cols: X F N A
[103 103 103 128] = rin
[168 105 124 128] = nevi
[186 130  96 156] = Tevo
[171 111 128 153] = gase
[183 155  97 156] = noseg
[185 100 130 151] = nivi
[156  80 152 148] = Deni
[128  82 151 148] = pag
[104  85 147 148] = vaf
[186 135  91 157] = vis
col: [ 97 130 152 151] -> N
col: [183 185 156 128 104] -> X
col: [124  96 128  97 130] -> N
common vis Tevo:  -> [186]
col: [103 168 186 171 183 185 156 128] -> X
all rin: [103] -> 1 2 3
common noseg Deni:  -> [156]

cols: W M Y E
[157  99 115 145]  Furur
[155 139 151 143]  Kupa
[144 119 122 131]  lome
[155 139 167 158]  kas
[144 119 122  76]  fibel
[168 168 168 168]  dof
[155 139 151 145]  satod
[156 156 155 168]  pizad
[167 116 134 117]  tisut
[152 163 145 183]  lig
common dof pizad:  -> [168]
all dof: [168] -> 1 2 3 4
col: [115 151 122 167 122 168 151 155] -> Y
col: [139 119 139 119 168] -> M

cols: D K Q G V
[ 88 113 140 163  88] : Vib
[ 88 113 140  96 160] : dufe
[137  94 123 165 123] : Tafo
[ 96  87 151 110  97] : tideb
all Tafo: [123] -> 3 5
common dufe tideb:  -> [96]
common tideb dufe:  -> [96]
col: [163  96 165] -> G
col: [ 88 160] -> V
all Tafo: [94] -> 2

cols: J R H B C S T U L
[117 104 103 139 116 145 113 134 115] = ligu
[112 146 153 126 115 126 117 122 126] = geda
[151 141 151 110 105  99 152 164 141] = Gis
[176 153 153 153 176 127 176 153 176] = Pil
[144 154 119 115 134 140 111 175 170] = retez
[136 136 120 175 151 147 145  93 130] = kuvi
col: [175  93] -> U
common retez kuvi:  -> [175]
all Pil: [176] -> 1 5 7 9
asked: [112 146 153 126 115 126 117 122 126] -> geda
common retez geda:  -> [115]
all geda: [126] -> 4 6 9

cols: zin neb Narop Bak
[172  95 119 118] = Soza
[119 174 172 102] = gabaz
[119  92 119  93] = bobu
common Soza bobu:  -> [119]
all bobu: [93] -> 4
col: [102  93] -> Bak
all Soza: [172] -> 1
all bobu: [119] -> 1 3
common bobu Soza:  -> [119]

cols: ket fad Dom leri redi bivoz
[111 141 120 161 149  91] -> kif
[112 128 105 146 140  83] -> bod
[111  99 128 121 121 108] -> dod
[140 141 125 145 155 148] -> fibo
[145 101 125 123 124 125] -> Muru
[115 158 126 128 135 138] -> zad
[120 131 161 105  97 128] -> Tomi
[138 125 124 169 163 114] -> mobi
[112 107 119 134 140 143] -> nis
[132 143 140 121 129 161] -> gagel
col: [ 97 163 140 129] -> redi
col: [134 121] -> leri
common kif gagel:  -> [161]

cols: tulot rolit reze Nitu tup bifer Bimir tefi tofar
[116 122 122 122 116 122 117 116 116] -> tamun
[140 130 128 123 131 119 137 120 131] -> mema
[164 128 125 117 137 101 151 103 138] -> nezip
all tamun: [116] -> 1 5 8 9
all tamun: [117] -> 7
all nezip: [151] -> 7

cols: rada mume poki Tov Fum voze vereg
[127 174 129 126 170 143 159] : Biz
[129 126 173 127 126 130 164] : Ran
[149 123 127 123 123 149 149] : Vapi
[178 123 127 175 171 149 164] : ves
[124 174 175 176 147  75 181] : pidef
[127 174 127 126 170 146 127] : Burif
[173 174 126 176 147  76 178] : Popo
all Burif: [127] -> 1 3 7
col: [123 171] -> Fum
all Vapi: [123] -> 2 4 5
all pidef: [147] -> 5
common ves Biz:  -> [127]

cols: zer Felis Peva Vef fub tezi
[120 131 124 101 124 127] -> Topav
[105 108 126  94 148  91] -> pas
[101  99 118 115 152 106] -> fumef
[111 127 172 127 127 127] -> megup
[120 130 175 141 129 136] -> Fuv
[135 159 142  84 133 109] -> tusid
[101  99 118 141 152 106] -> tolum
[109 109 103  93 145  99] -> Fazi
col: [152 127 129 133 152 145] -> fub
col: [131 108  99] -> Felis
all Fazi: [93] -> 4
all megup: [127] -> 2 4 5 6
col: [152 127 129 133 152] -> fub
col: [148 152 127 129] -> fub

cols: pekib Nule zezo ger
[134 104 117 142] = vepa
[137  93 145 145] = Vobik
[146 123 164 102] = zabes
[125 155  84 109] = zevo
[128 151  85 110] = dida
[125 168 147 106] = mik
[125 155  84 113] = siz
[125 155  84 141] = bap
col: [128 125 125] -> pekib
col: [128 125] -> pekib
all Vobik: [145] -> 3 4

